Below is a small trained network, with its code and all its weights. Each question gives an input and a class and asks what happens when units are switched off, that is, made to give their printed mean instead of their output.

import numpy as np


def w(rows, s, z=0):
    codes = np.array(rows[::2]) - 128.0
    scale = np.full(codes.shape[1], s)
    scale[-1] = z or s
    return codes * scale


def f(y):
    return y / 2 * (1 + np.tanh(0.7978845608 * (y + 0.044715 * y**3)))


def log_softmax(a):
    a = a - a.max(-1, keepdims=True)
    return a - np.log(np.exp(a).sum(-1, keepdims=True))


def net(x, mask):
    res = np.array(x, float).reshape(1, 5) / 4 @ E
    y = f(res @ A[0][:, :-1].T + A[0][:, -1])
    res = res + np.where(mask, y, B[0][:, -1]) @ B[0][:, :-1]
    return log_softmax(res[-1] @ U[:, :-1].T + U[:, -1])


A, B = {}, {}
E = w([
[42,29,107],'x0',
[188,54,255],'x1',
[212,74,47],'x2',
[130,131,131],'x3',
[127,129,125],'x4',
],0.0043)
A[0] = w([
[79,180,47,74],'n1',
[122,132,119,3],'n2',
[145,134,129,35],'n3',
[159,80,222,72],'n4',
[138,136,125,112],'n5',
[128,128,127,153],'n6',
[132,102,118,9],'n7',
[58,40,110,51],'n8',
[94,85,118,56],'n9',
[99,170,68,52],'n10',
[83,174,48,85],'n11',
[162,78,185,41],'n12',
[213,245,141,66],'n13',
[77,64,115,57],'n14',
[40,186,197,48],'n15',
[145,162,132,71],'n16',
[208,61,45,43],'n17',
[118,123,127,146],'n18',
[189,212,138,61],'n19',
[154,89,195,84],'n20',
[129,131,130,126],'n21',
[79,185,49,58],'n22',
[100,82,118,33],'n23',
[12,13,93,77],'n24',
[121,156,109,76],'n25',
[177,97,69,101],'n26',
[79,44,111,42],'n27',
[163,78,207,54],'n28',
[184,204,139,49],'n29',
[2,200,224,64],'n30',
[196,58,71,38],'n31',
[207,76,32,74],'n32',
[153,174,134,60],'n33',
],0.009,0.0052)
B[0] = w([
[87,36,159,171],'n1',
[123,73,40,45],'n2',
[137,99,77,54],'n3',
[64,43,137,190],'n4',
[132,125,121,109],'n5',
[126,134,140,164],'n6',
[135,96,49,50],'n7',
[204,111,108,147],'n8',
[160,110,100,87],'n9',
[98,68,123,112],'n10',
[87,45,163,174],'n11',
[92,48,100,118],'n12',
[232,83,111,180],'n13',
[180,110,106,114],'n14',
[92,163,39,134],'n15',
[148,112,103,78],'n16',
[74,164,46,151],'n17',
[130,132,140,155],'n18',
[198,92,100,126],'n19',
[90,68,134,156],'n20',
[128,128,128,125],'n21',
[90,37,147,158],'n22',
[164,98,74,73],'n23',
[249,116,147,254],'n24',
[128,100,115,83],'n25',
[94,163,97,147],'n26',
[193,112,86,122],'n27',
[78,49,123,156],'n28',
[193,86,89,108],'n29',
[75,205,4,207],'n30',
[90,128,35,123],'n31',
[66,186,62,184],'n32',
[162,100,88,79],'n33',
],0.033,0.002)
U = w([
[133,124,117,254],'0',
[89,23,126,73],'1',
[110,163,5,70],'2',
[254,89,83,60],'3',
[134,143,132,132],'4',
],0.0058,0.0077)

Each question gives the input, the list of numbers given to net, and the class t.
The units are the neurons (one row each of A and B). Each row of codes is followed by its name. A weight is (code - 128) times the scale printed after its matrix; where a second scale follows, it is the last column's (A, B and U).
mask holds one flag per neuron, in row order. A switched-off neuron (its flag False) gives its mean, the last column of its row in B, instead of its output. The means were averaged over made-up inputs and are rounded, as every weight is.
A unit's drop is (log p(t) with every unit on - log p(t) with that unit switched off) / (log p(t) with every unit on - log p(t) with every unit switched off).
The circuit of an input: a set's keep is (log p(t) with only the set's units on - log p(t) with every unit switched off) / (log p(t) with every unit on - log p(t) with every unit switched off). Starting from the 12 units with the biggest drops (on a tie, the unit counted first), units are removed one at a time, each time the one whose removal leaves the highest keep (on an exact tie, the one counted first), for as long as the keep stays at least 0.8.
units of the circuit, in order: the units of the circuit, biggest drop first
most important unit: the unit with the biggest drop
k most important neurons: the k neurons with the biggest drops, biggest first
drop when u is switched off: that unit's drop, to one decimal
input [-6,6,-2,-1,-2], class 1: most important unit -> n4
input [-6,6,-2,-6,2], class 1: units of the circuit, in order -> [n4; n28]
input [-8,-7,2,-1,4], class 3: 3 most important neurons -> [n13; n19; n29]
input [4,-6,-3,-6,0], class 1: units of the circuit, in order -> [n1; n11]
input [-2,8,8,4,5], class 1: 2 most important neurons -> [n4; n28]
input [0,6,0,0,-2], class 1: units of the circuit, in order -> [n4; n28]
input [6,-4,6,1,2], class 2: 2 most important neurons -> [n32; n17]
input [8,3,-3,4,5], class 3: units of the circuit, in order -> [n24; n8]
input [-8,7,1,-8,-7], class 3: 2 most important neurons -> [n13; n19]
input [5,1,-4,-4,4], class 3: 3 most important neurons -> [n24; n32; n8]
input [-8,5,-7,3,7], class 3: 2 most important neurons -> [n13; n19]
input [0,-6,-7,-1,6], class 2: 2 most important neurons -> [n30; n15]
input [-6,-2,2,-2,-3], class 3: units of the circuit, in order -> [n13; n19]
input [8,-4,-5,0,-7], class 3: units of the circuit, in order -> [n24]
input [0,-1,-5,3,-1], class 2: 3 most important neurons -> [n30; n15; n24]
input [0,6,-8,-1,0], class 2: drop when n30 is switched off -> 0.9
input [6,1,-5,3,-3], class 3: drop when n19 is switched off -> -0.1
input [2,8,-2,6,0], class 1: drop when n28 is switched off -> 0.1
input [-4,5,7,5,6], class 2: drop when n11 is switched off -> 0.1
